Here is a tiny trained network, its code and every weight. The questions are about switching its units off for an input and a class, where a switched-off unit gives its printed mean instead of its output.

import numpy as np


def w(rows, s, z=0):
    codes = np.array(rows[::2]) - 128.0
    scale = np.full(codes.shape[1], s)
    scale[-1] = z or s
    return codes * scale


def f(y):
    return y / 2 * (1 + np.tanh(0.7978845608 * (y + 0.044715 * y**3)))


def log_softmax(a):
    a = a - a.max(-1, keepdims=True)
    return a - np.log(np.exp(a).sum(-1, keepdims=True))


def net(x, mask):
    res = np.array(x, float).reshape(1, 3) / 4 @ E
    y = f(res @ A[0][:, :-1].T + A[0][:, -1])
    res = res + np.where(mask, y, B[0][:, -1]) @ B[0][:, :-1]
    return log_softmax(res[-1] @ U[:, :-1].T + U[:, -1])


A, B = {}, {}
E = w([
[130,116,113,150,122,115,157,247,112,150],'x0',
[21,112,138,141,137,162,149,117,141,110],'x1',
[140,61,113,133,132,160,62,158,150,62],'x2',
],0.016)
A[0] = w([
[119,148,132,132,128,117,201,249,122,156,85],'N0',
[145,80,139,129,134,144,79,116,137,79,108],'N1',
[85,120,128,128,127,117,145,170,137,151,103],'N2',
[126,92,129,136,129,136,101,249,130,96,27],'N3',
[137,162,136,123,125,124,161,62,123,156,165],'N4',
[128,78,123,129,126,139,97,233,130,96,28],'N5',
[3,112,132,130,129,146,147,128,129,110,158],'N6',
[240,138,129,125,127,116,129,129,128,138,255],'N7',
[106,129,140,121,140,141,121,147,138,121,131],'N8',
[179,98,128,125,121,128,80,117,143,117,129],'N9',
[59,72,126,130,132,153,95,131,140,80,72],'N10',
[193,129,129,132,121,112,158,197,111,149,110],'N11',
[127,82,119,122,125,139,43,123,135,77,86],'N12',
],0.019,0.0091)
B[0] = w([
[95,127,112,145,76,148,110,204,69,124,233],'N0',
[164,129,126,134,148,122,112,177,106,108,191],'N1',
[105,153,134,120,136,136,159,140,75,98,163],'N2',
[132,121,138,127,143,111,154,40,158,143,209],'N3',
[123,112,135,123,124,120,137,71,163,135,206],'N4',
[149,136,136,114,135,129,166,51,164,129,203],'N5',
[2,136,124,130,137,128,186,143,167,149,230],'N6',
[207,105,132,120,140,119,16,90,136,120,250],'N7',
[99,132,123,131,120,133,106,123,112,124,143],'N8',
[139,154,126,138,123,150,177,138,61,105,188],'N9',
[98,117,130,127,134,108,65,166,200,160,188],'N10',
[86,104,129,129,98,121,53,140,176,156,213],'N11',
[154,136,121,125,148,132,105,197,113,127,201],'N12',
],0.028,0.024)
U = w([
[163,111,174,102,114,112,122,11,133,118,254],'0',
[99,107,124,137,116,120,52,209,138,145,86],'1',
[94,141,170,110,144,115,195,53,173,139,130],'2',
[83,154,113,158,108,162,166,204,64,113,35],'3',
[181,130,128,127,146,142,88,181,49,72,70],'4',
],0.011,0.0034)

Each question gives the input, the list of numbers given to net, and the class t.
The units are the neurons (one row each of A and B). Each row of codes is followed by its name. A weight is (code - 128) times the scale printed after its matrix; where a second scale follows, it is the last column's (A, B and U).
mask holds one flag per neuron, in row order. A switched-off neuron (its flag False) gives its mean, the last column of its row in B, instead of its output. The means were averaged over made-up inputs and are rounded, as every weight is.
A unit's drop is (log p(t) with every unit on - log p(t) with that unit switched off) / (log p(t) with every unit on - log p(t) with every unit switched off).
The circuit of an input: a set's keep is (log p(t) with only the set's units on - log p(t) with every unit switched off) / (log p(t) with every unit on - log p(t) with every unit switched off). Starting from the 12 units with the biggest drops (on a tie, the unit counted first), units are removed one at a time, each time the one whose removal leaves the highest keep (on an exact tie, the one counted first), for as long as the keep stays at least 0.8.
units of the circuit, in order: the units of the circuit, biggest drop first
top k neurons: the k neurons with the biggest drops, biggest first
drop when u is switched off: that unit's drop, to one decimal
input [0,-4,8], class 4: top 2 neurons	[N12, N1]
input [4,4,6], class 2: top neuron	[N5]
input [8,-1,6], class 0: top 2 neurons	[N3, N5]
input [2,2,0], class 3: top 2 neurons	[N7, N4]
input [5,-8,2], class 0: top 2 neurons	[N3, N5]
input [2,1,-7], class 3: top 2 neurons	[N7, N10]
input [0,-7,1], class 4: top 2 neurons	[N3, N5]
input [1,0,6], class 0: top 3 neurons	[N5, N3, N0]
input [7,-2,8], class 0: top 2 neurons	[N3, N5]
input [1,1,1], class 2: top 3 neurons	[N0, N7, N11]
input [8,-4,2], class 0: drop when N3 is switched off	1.2
input [5,2,-2], class 3: drop when N7 is switched off	0.1
input [-5,2,-2], class 2: drop when N7 is switched off	0.3
input [5,-6,7], class 0: units of the circuit, in order	[N3]
